Below are the code and all the weights of a small trained network. Each question names an input and a target symbol and asks about switching units off, where a switched-off unit gives its printed mean instead of its output.

import numpy as np


def w(rows, s, z=0):
    codes = np.array(rows[::2]) - 128.0
    scale = np.full(codes.shape[1], s)
    scale[-1] = z or s
    return codes * scale


def softmax(a):
    e = np.exp(a - a.max(-1, keepdims=True))
    return e / e.sum(-1, keepdims=True)


def log_softmax(a):
    a = a - a.max(-1, keepdims=True)
    return a - np.log(np.exp(a).sum(-1, keepdims=True))


def net(x, mask):
    ids = ['αβδεθπσω'.index(c) for c in x.split()]
    T = len(ids)
    res = E[ids] + P[:T]
    u = 0
    for l in range(2):
        r = res
        for j in range(3):
            rows = slice(4 * j, 4 * j + 4)
            q, k, v = (r @ M[l][rows].T for M in (Q, K, V))
            z = softmax(np.where(np.tri(T) > 0, q @ k.T / 4**0.5, -1e9)) @ v
            o = O[l][rows]
            res = res + np.where(mask[u + j], z, o[:, -1]) @ o[:, :-1]
        u += 3
    return log_softmax(res[-1] @ U[:, :-1].T + U[:, -1])


Q, K, V, O = {}, {}, {}, {}
E = w([
[61,181,236,79,166,228],'α',
[138,62,186,134,123,194],'β',
[90,88,51,106,8,205],'δ',
[242,179,177,143,25,135],'ε',
[237,97,163,152,248,104],'θ',
[77,103,44,66,239,137],'π',
[172,229,225,66,189,57],'σ',
[79,207,100,2,89,65],'ω',
],0.012)
P = w([
[202,159,48,85,145,163],'0',
[137,201,78,177,117,194],'1',
[115,78,226,56,103,166],'2',
[150,150,63,106,117,85],'3',
[53,247,107,198,110,112],'4',
[106,46,225,86,90,108],'5',
],0.011)
Q[0] = w([
[151,136,143,127,149,215],'L0H1',
[68,90,173,210,112,125],'L0H1',
[114,207,100,47,154,73],'L0H1',
[64,70,122,167,136,121],'L0H1',
[53,73,74,169,94,190],'L0H2',
[137,89,130,76,252,133],'L0H2',
[162,163,143,32,106,102],'L0H2',
[158,112,90,145,123,33],'L0H2',
[211,112,55,127,89,75],'L0H3',
[124,213,124,198,93,32],'L0H3',
[88,148,117,215,84,183],'L0H3',
[42,254,106,116,108,114],'L0H3',
],0.008)
K[0] = w([
[133,199,96,67,203,126],'L0H1',
[168,63,140,122,176,255],'L0H1',
[59,139,151,120,89,80],'L0H1',
[151,111,126,133,122,206],'L0H1',
[75,84,36,119,93,158],'L0H2',
[106,153,131,138,224,100],'L0H2',
[65,79,255,119,150,72],'L0H2',
[140,137,144,216,113,180],'L0H2',
[202,217,53,85,99,125],'L0H3',
[126,244,161,168,83,104],'L0H3',
[74,119,116,236,88,213],'L0H3',
[6,193,135,161,145,105],'L0H3',
],0.0088)
V[0] = w([
[83,209,47,191,120,46],'L0H1',
[146,194,151,184,120,129],'L0H1',
[193,165,39,163,132,156],'L0H1',
[205,134,69,50,214,124],'L0H1',
[81,187,168,141,158,121],'L0H2',
[64,86,181,148,98,2],'L0H2',
[177,232,74,117,143,69],'L0H2',
[145,125,198,141,69,58],'L0H2',
[108,201,61,161,150,155],'L0H3',
[180,156,94,71,182,20],'L0H3',
[149,170,104,78,156,154],'L0H3',
[67,238,183,196,57,157],'L0H3',
],0.0067)
O[0] = w([
[59,143,157,253,119,108,117],'L0H1',
[135,145,149,164,86,123,136],'L0H1',
[116,159,119,167,144,175,175],'L0H1',
[151,200,104,128,173,153,254],'L0H1',
[95,171,177,124,145,125,137],'L0H2',
[111,75,176,190,112,85,24],'L0H2',
[116,190,87,175,129,125,196],'L0H2',
[121,96,160,151,143,85,112],'L0H2',
[140,185,113,97,115,121,159],'L0H3',
[103,117,149,143,79,78,167],'L0H3',
[117,109,139,61,120,105,211],'L0H3',
[188,165,56,87,159,94,160],'L0H3',
],0.0074,0.0054)
Q[1] = w([
[126,65,194,171,20,142],'L1H1',
[151,61,92,103,110,79],'L1H1',
[148,201,83,70,184,73],'L1H1',
[178,110,82,140,179,83],'L1H1',
[131,90,147,184,210,129],'L1H2',
[236,174,189,161,105,142],'L1H2',
[182,136,140,77,111,35],'L1H2',
[102,173,172,77,254,95],'L1H2',
[133,84,139,215,114,157],'L1H3',
[125,158,68,152,166,127],'L1H3',
[108,56,124,159,166,153],'L1H3',
[180,123,137,113,101,156],'L1H3',
],0.0097)
K[1] = w([
[175,166,125,119,105,197],'L1H1',
[159,106,100,203,155,155],'L1H1',
[70,104,129,159,138,98],'L1H1',
[147,108,109,179,186,78],'L1H1',
[139,100,158,203,248,140],'L1H2',
[236,145,178,178,98,148],'L1H2',
[137,159,114,105,113,25],'L1H2',
[101,164,149,123,192,97],'L1H2',
[151,151,92,80,152,137],'L1H3',
[110,121,147,80,131,105],'L1H3',
[144,159,141,93,168,173],'L1H3',
[184,139,136,142,109,93],'L1H3',
],0.011)
V[1] = w([
[123,167,172,105,68,63],'L1H1',
[156,168,161,83,51,136],'L1H1',
[206,96,170,198,255,86],'L1H1',
[26,90,67,66,123,178],'L1H1',
[115,73,188,143,134,197],'L1H2',
[106,160,40,116,145,144],'L1H2',
[160,147,80,156,161,153],'L1H2',
[142,126,108,85,166,168],'L1H2',
[93,94,81,81,148,80],'L1H3',
[77,121,116,101,220,132],'L1H3',
[95,188,150,65,179,81],'L1H3',
[140,108,65,139,57,43],'L1H3',
],0.0094)
O[1] = w([
[134,199,158,180,87,200,139],'L1H1',
[75,106,168,166,29,253,217],'L1H1',
[191,170,150,60,103,55,2],'L1H1',
[21,76,94,169,248,126,164],'L1H1',
[59,223,168,95,131,87,25],'L1H2',
[168,81,153,197,92,46,231],'L1H2',
[174,77,152,118,102,65,178],'L1H2',
[127,136,200,147,102,77,194],'L1H2',
[162,110,204,245,104,86,112],'L1H3',
[72,129,168,165,81,17,133],'L1H3',
[65,212,154,172,128,112,244],'L1H3',
[209,115,121,221,180,183,89],'L1H3',
],0.0069,0.011)
U = w([
[18,185,125,54,127,204,137],'α',
[129,12,245,108,91,135,254],'β',
[123,2,161,147,66,130,95],'δ',
[173,141,65,98,168,205,142],'ε',
[188,141,142,87,157,65,200],'θ',
[113,172,44,141,221,65,168],'π',
[120,221,149,130,56,115,3],'σ',
[97,162,115,221,134,154,11],'ω',
],0.0067,0.0051)

Each question gives the input, a string of symbols that net reads in full, and the target symbol t.
The units are the heads (4 rows each of Q, K, V and O). Each row of codes is followed by its name. A weight is (code - 128) times the scale printed after its matrix; where a second scale follows, it is the last column's (O and U).
mask holds one flag per head, layer by layer. A switched-off head (its flag False) gives its mean, the last column of its rows in O, instead of its output. The means were averaged over made-up inputs and are rounded, as every weight is.
A unit's drop is (log p(t) with every unit on - log p(t) with that unit switched off) / (log p(t) with every unit on - log p(t) with every unit switched off).
The circuit of an input: a set's keep is (log p(t) with only the set's units on - log p(t) with every unit switched off) / (log p(t) with every unit on - log p(t) with every unit switched off). Starting from all 6 units, units are removed one at a time, each time the one whose removal leaves the highest keep (on an exact tie, the one counted first), for as long as the keep stays at least 0.8.
units of the circuit, in order: the units of the circuit, biggest drop first
most important unit: the unit with the biggest drop
which heads matter: for each layer, one digit per head in row order, 1 if its drop is at least 0.15 and else 0, layers parted by /
input β ε θ θ α, target θ: most important unit	L0H3
input α α δ σ, target σ: which heads matter	001 / 100
input β δ σ, target α: which heads matter	000 / 010
input β σ σ β β, target σ: which heads matter	011 / 100
input σ π β, target α: units of the circuit, in order	[L1H2 L0H3]
input β ω δ, target α: which heads matter	000 / 010
input σ β π β δ, target π: units of the circuit, in order	[L1H1 L0H3]
input σ ε ε δ δ, target ε: units of the circuit, in order	[L1H3 L0H3]
input θ α ω ω ε β, target α: units of the circuit, in order	[L0H3 L1H2]
input β ω ε σ π, target σ: which heads matter	011 / 100
input σ β σ σ β, target σ: units of the circuit, in order	[L1H1 L0H2]
input ω π α ε δ, target ε: units of the circuit, in order	[L0H3 L1H3]
input δ ε σ β δ, target σ: units of the circuit, in order	[L0H3 L1H1 L0H2]
input ω ω θ ε ε, target θ: units of the circuit, in order	[L0H3 L1H1]
input ω β ε π θ, target π: units of the circuit, in order	[L1H1]
input σ α σ σ α, target σ: which heads matter	000 / 100
input σ ω π, target α: units of the circuit, in order	[L0H3 L1H2]
input ω π α π ε, target π: units of the circuit, in order	[L0H3 L1H1]
input β ω σ, target α: which heads matter	010 / 010
input π σ ω ω, target ω: which heads matter	000 / 101
input ε σ ω ω δ, target ω: most important unit	L1H3
input π β σ θ θ, target σ: which heads matter	010 / 100
